Below is a small trained network, with its code and all its weights. Each question gives an input and a target symbol and asks what happens when units are switched off, that is, made to give their printed mean instead of their output.

import numpy as np


def w(rows, s, z=0):
    codes = np.array(rows[::2]) - 128.0
    scale = np.full(codes.shape[1], s)
    scale[-1] = z or s
    return codes * scale


def f(y):
    return y / 2 * (1 + np.tanh(0.7978845608 * (y + 0.044715 * y**3)))


def softmax(a):
    e = np.exp(a - a.max(-1, keepdims=True))
    return e / e.sum(-1, keepdims=True)


def log_softmax(a):
    a = a - a.max(-1, keepdims=True)
    return a - np.log(np.exp(a).sum(-1, keepdims=True))


def net(x, mask):
    ids = ['αβγδεζθλξπστω'.index(c) for c in x.split()]
    T = len(ids)
    res = E[ids] + P[:T]
    q, k, v = (res @ M[0].T for M in (Q, K, V))
    z = softmax(np.where(np.tri(T) > 0, q @ k.T / 4**0.5, -1e9)) @ v
    res = res + np.where(mask[0], z, O[0][:, -1]) @ O[0][:, :-1]
    y = f(res @ A[0][:, :-1].T + A[0][:, -1])
    res = res + np.where(mask[1:25], y, B[0][:, -1]) @ B[0][:, :-1]
    return log_softmax(res[-1] @ U[:, :-1].T + U[:, -1])


Q, K, V, O, A, B = {}, {}, {}, {}, {}, {}
E = w([
[107,167,108,119,106],'α',
[114,167,102,131,117],'β',
[120,120,123,57,73],'γ',
[112,159,103,134,107],'δ',
[58,63,133,131,181],'ε',
[119,210,118,65,131],'ζ',
[137,150,157,109,196],'θ',
[79,62,179,161,186],'λ',
[132,113,199,146,182],'ξ',
[119,133,208,191,61],'π',
[178,174,210,177,125],'σ',
[80,151,87,251,94],'τ',
[151,188,127,212,149],'ω',
],0.024)
P = w([
[187,5,91,102,140],'0',
[173,33,101,101,136],'1',
[164,53,108,111,140],'2',
[147,74,122,112,141],'3',
[132,92,131,119,141],'4',
[120,112,141,122,141],'5',
[106,128,150,126,140],'6',
[93,147,160,129,138],'7',
[82,165,167,131,141],'8',
[71,182,174,135,138],'9',
[60,199,183,136,137],'10',
[49,217,187,146,137],'11',
[41,233,193,142,137],'12',
[33,252,199,145,138],'13',
],0.012)
Q[0] = w([
[102,123,187,83,128],'H1',
[50,87,254,158,248],'H1',
[143,100,165,127,132],'H1',
[164,105,213,169,128],'H1',
],0.013)
K[0] = w([
[51,149,218,68,128],'H1',
[40,225,191,198,182],'H1',
[154,169,207,173,120],'H1',
[148,184,128,247,139],'H1',
],0.011)
V[0] = w([
[134,108,149,205,43],'H1',
[206,93,131,110,95],'H1',
[96,151,2,149,102],'H1',
[182,193,135,138,168],'H1',
],0.0096)
O[0] = w([
[190,255,63,49,250,254],'H1',
[76,242,130,184,131,32],'H1',
[231,156,100,34,21,45],'H1',
[247,84,8,212,84,109],'H1',
],0.0091,0.0045)
A[0] = w([
[119,201,94,141,145,150],'N1',
[212,75,96,109,133,101],'N2',
[104,167,36,131,78,172],'N3',
[134,134,91,238,153,90],'N4',
[150,166,64,111,226,166],'N5',
[135,114,81,43,218,204],'N6',
[163,169,151,173,9,194],'N7',
[172,60,126,91,90,254],'N8',
[137,87,83,79,82,123],'N9',
[153,173,160,133,94,170],'N10',
[141,131,59,153,204,125],'N11',
[117,66,113,198,83,96],'N12',
[176,53,128,107,170,143],'N13',
[209,137,154,176,105,185],'N14',
[158,60,82,114,94,133],'N15',
[167,49,109,86,178,100],'N16',
[66,176,148,129,77,180],'N17',
[144,98,145,69,39,160],'N18',
[173,78,66,191,140,183],'N19',
[97,130,49,172,79,191],'N20',
[167,168,170,154,57,232],'N21',
[213,157,193,145,111,24],'N22',
[146,153,142,107,201,115],'N23',
[89,80,107,121,244,107],'N24',
],0.013,0.0088)
B[0] = w([
[150,59,156,145,125,186],'N1',
[155,149,156,231,111,152],'N2',
[96,94,160,151,116,158],'N3',
[115,126,95,143,78,184],'N4',
[106,194,115,107,141,232],'N5',
[115,45,145,150,132,220],'N6',
[132,117,129,173,184,161],'N7',
[32,84,97,150,48,157],'N8',
[173,121,191,127,112,135],'N9',
[117,167,89,167,155,156],'N10',
[93,127,106,188,149,198],'N11',
[245,137,71,83,94,147],'N12',
[127,171,96,101,170,170],'N13',
[142,115,85,77,138,164],'N14',
[111,134,112,122,167,136],'N15',
[162,171,103,90,188,165],'N16',
[137,83,112,172,139,181],'N17',
[148,161,145,154,189,147],'N18',
[136,89,166,77,141,178],'N19',
[97,140,209,55,131,153],'N20',
[79,170,110,115,169,168],'N21',
[145,61,160,91,108,140],'N22',
[105,109,138,63,69,192],'N23',
[173,169,140,148,80,249],'N24',
],0.011,0.019)
U = w([
[124,117,135,113,125,56],'α',
[112,120,120,109,111,78],'β',
[124,119,129,112,123,59],'γ',
[119,121,127,107,119,71],'δ',
[73,6,170,129,80,193],'ε',
[107,91,121,95,77,175],'ζ',
[136,100,107,90,69,254],'θ',
[198,94,222,114,177,134],'λ',
[192,130,150,170,130,119],'ξ',
[82,183,176,116,145,174],'π',
[66,160,34,143,53,66],'σ',
[101,155,115,26,139,179],'τ',
[134,140,56,124,223,132],'ω',
],0.013,0.0067)

Each question gives the input, a string of symbols that net reads in full, and the target symbol t.
The units are the heads (4 rows each of Q, K, V and O) and the neurons (one row each of A and B). Each row of codes is followed by its name. A weight is (code - 128) times the scale printed after its matrix; where a second scale follows, it is the last column's (O, A, B and U).
mask holds one flag per unit, heads first, then neurons. A switched-off unit (its flag False) gives its mean, the last column of its rows in O or B, instead of its output. The means were averaged over made-up inputs and are rounded, as every weight is.
A unit's drop is (log p(t) with every unit on - log p(t) with that unit switched off) / (log p(t) with every unit on - log p(t) with every unit switched off).
The circuit of an input: a set's keep is (log p(t) with only the set's units on - log p(t) with every unit switched off) / (log p(t) with every unit on - log p(t) with every unit switched off). Starting from the 12 units with the biggest drops (on a tie, the unit counted first), units are removed one at a time, each time the one whose removal leaves the highest keep (on an exact tie, the one counted first), for as long as the keep stays at least 0.8.
units of the circuit, in order: the units of the circuit, biggest drop first
k most important neurons: the k neurons with the biggest drops, biggest first
drop when u is switched off: that unit's drop, to one decimal
input ζ τ ε ε θ π γ ε δ θ θ ω ξ, target ω: units of the circuit, in order => (H1, N13)
input π δ π ε α, target ε: units of the circuit, in order => (N24, N16, N13)
input δ γ ω σ σ λ λ ξ π δ ε π τ ξ, target τ: 3 most important neurons => (N23, N5, N16)
input ε π π γ ξ ε, target ξ: units of the circuit, in order => (H1, N24, N12)
input β π ε ε π ε, target π: 2 most important neurons => (N5, N24)
input ε σ π ε θ, target π: units of the circuit, in order => (H1, N5, N24)
input ω λ ω τ σ δ ω ξ ξ τ τ ε τ, target ω: units of the circuit, in order => (H1, N7)
input ε γ τ β τ λ, target τ: units of the circuit, in order => (H1)
input τ ε γ ε σ θ τ, target π: units of the circuit, in order => (H1, N3, N4)
input τ θ ε ε ξ ε π λ ξ ε, target ξ: units of the circuit, in order => (N24, H1, N12)
input π π ζ π ε ω σ ζ π γ τ ω, target ω: units of the circuit, in order => (H1, N24)
input ξ σ ε ε γ λ ε ξ α π ζ τ θ, target τ: 4 most important neurons => (N5, N23, N16, N13)
input π π ε λ δ σ τ, target ε: units of the circuit, in order => (N3, N5)
input ζ δ π ε α ε δ γ ε γ, target π: units of the circuit, in order => (H1, N18)
input π β α ω ε λ τ, target ε: 3 most important neurons => (N3, N5, N20)
input ω α θ γ ε γ δ β δ β δ λ ε, target λ: units of the circuit, in order => (H1, N24, N8, N4)
input ζ ε π γ θ ε, target θ: 2 most important neurons => (N12, N24)
input λ θ π γ λ ω π, target ω: most important neuron => (N7)
input α σ ξ α ω ξ τ θ, target τ: units of the circuit, in order => (N23, H1)
input π π τ π α τ ω ε, target ω: 3 most important neurons => (N16, N13, N15)
input ε δ θ δ ω π π τ γ, target ε: units of the circuit, in order => (N5)
input δ ω θ δ ε λ ε σ ξ ε ε ε ε β, target ε: 2 most important neurons => (N5, N17)
input β ω π ε σ δ γ λ γ θ ε τ ε σ, target τ: 2 most important neurons => (N23, N22)
input π θ ε τ π π δ ξ ε ω ω ε ε, target ω: 3 most important neurons => (N16, N13, N23)
input α ε ε λ π τ θ ω λ, target ω: drop when N16 is switched off => 0.4
input γ π γ ξ ε γ ε ε π, target π: drop when H1 is switched off => 2.1
input ω α ε ε θ ε ε θ, target θ: drop when H1 is switched off => 0.8
input ε γ ω ω α τ ω α β τ π, target τ: drop when N19 is switched off => 0.0
